After every row comes roughly how far along a hidden order it lies, from 0 to 15.
[  1   3  14   9  29 -19  12  22  13   3  10  11   9   7   8  -3  10 -14
 -47  10   7  16   8 -14   6  31   3 -16 -25  12  -2] -> 10
[ -3 -13  34   2  45  18   7  -9  30   9 -21  13  -3  20  -7  -8 -23 -22
   5   2 -14  -8 -20 -10  14  55  -5   8  18   5 -12] -> 12
[  1 -23  22   0   6  12 -12   8  21  -2 -14  16  -9  13  -8   5 -25  -2
  11   5  -4  -9 -19  -8  11  16  -6  16  20  12 -31] -> 10
[  2  15  -4  -4  28  -9  -5  -9  16  21  12 -20  19   0  -4 -30   5  -6
 -12  11 -14  16   1  13  14   3  -4 -18  14 -10 -11] -> 15
[ -1 -14  -7  -3  36   4   7  29  21  -9   5  13   3  10 -10  17   6 -11
  -4  13  -3  12 -40   0 -23  48  -5  12 -18   9 -36] -> 0
[ 10 -15  -1   3  39 -20  24  24  33   1 -18  25  25  15   2 -19  -7 -29
  -1   6  -2 -10 -26  -1  19  16  12  11  -6  18  -3] -> 14
[  1  -7  -6  -5   7 -17  -8  18  10  17   9  14   0  15 -17   7  -5 -23
   6   4  -8  -8 -33  -5  -4  10  -5  15  14  -3 -29] -> 0
[  0  11 -24  -4  20   1  13   3   5  -3  -2  -7  17 -10   4 -14   4   8
   0   5 -11   8 -19  17   4  -6   0  -5   2 -10  -6] -> 11

Next part:
[  6 -10  -4  37   7  -8   9   1 -23 -10   0  34   6   8   3  11   1 -19
   8 -19 -12   7 -16   5  -5] -> 2
[ 13 -13  -6  30  18  -8   4   3 -33  -8   8  26   7   5   4   7   6 -14
   5 -14  -4 -10 -10  16  -8] -> 2
[ 19  17  -3  37  20  -2   1  -2 -19  -9  12   5   3  11   5  -9  16  -6
  10 -15  25  12  29   7 -16] -> 11
[ -1  34  -3  18  14  -5   8  -5 -15  -4  12 -10  12  24 -10   9  10   5
  23  -2  17  24  50   0 -13] -> 15
[ 33  13  -3  37  10  11 -10   4 -15 -11  17 -14  15   5   5   3   7  -8
   5 -16   1  -8  17  -2 -13] -> 11
[ -7  16  -2  21  -8   3   8   0  -8  -3  12   3   3  21  -5   8   5  -4
  19  -7  -7   5  15   5 -11] -> 10
[ 34  -4  -3  44  31  -4  -2   4 -33 -12   6  15   9  -3  14   2  14 -22
   0 -23   1  -9   1  -2  -7] -> 2
[ 10  13   0  17  -9   5   2   5   0  -3  14   6  -3   5   3  -3   7 -10
  10 -11   0  -6 -26   9  -6] -> 6
[  5 -12  -1  42  18 -17   6   1 -39  -8  -3  44  10   4   4   4  11 -13
  10 -20  -1   2  -7   1  -2] -> 0
[ 18   2  -5  23  -1   1   7   2 -15 -10  10  24  13  14   2   8   7 -19
  11 -14  -1   4  -9  18 -14] -> 6

Next part:
[ 18  -3 -15  -2   0   1   5 -10  -4  12  -2  -7  -1   8  19  -1  14   5
  -7  -7   6   6  -4  -7  -2 -13 -11  -3  -7] -> 8
[ 44  10 -16   8  -2  14   5 -19  -1  13 -18 -11   1   2  39  -1  14  18
   4  -4 -15   1  -1 -12   2 -16  -5  -1 -10] -> 4
[  6  14  -2   1   3 -14   8  -3  22   5  -3  -7   4  10  18  -2 -10  -7
 -10  -3   5  21   6 -16  -9  -5   5   4   0] -> 6
[ 10 -10  -6  -7  -2   0   5  -8 -10   9  -3  -2   3   6   0  -3  12  11
  -1  -1  10  -8   1  11 -10  -2 -13  -6  -8] -> 9
[  6  14  -5  -1   0  -8   4  -2  19   1   0  -3   2   5  16   4  -8  -4
  -8  -1   1  14   0 -19  -9  -8   1   0   2] -> 9
[-9 11  3  9 -2 -7  0 16 11 -4  0  3  4  0 -7  2 -2 -8 -1  6 -1  0  5 -8
 -2 -4  1  3  4] -> 15
[  9  -2  18   2   5 -14   8  11   2  -4   1  -8  -1   3 -11  -4 -10 -10
  -7   9  10   3  11  18  -5  11   1   7  -1] -> 8
[ 24   0 -10   5   6   3  -3  -9   4   5  -8 -11  -2   9  24  -4  10  -1
  -8  -6  -2  10  -2 -10  11 -20   2   4  -7] -> 8
[ 40   4   5   5   2   8   4 -12   0   7 -20 -11  -5  -2  10  -4  -5   8
   2   3 -11  -4   3  16   9   0   8   9  -5] -> 0
[ 20   5  -5  -3   6  -5  -1 -13  18   4 -11 -12  -3  12  20  -5  -7  -1
 -10  -6  -2  20  -4 -17   6 -16  10   5  -3] -> 1
[-12   6  22   5   5 -16   4  18  10  -7   3  -2   4   1 -15  -2 -16 -18
  -8  14   7   2  14  15  -4   7   3   8   5] -> 14
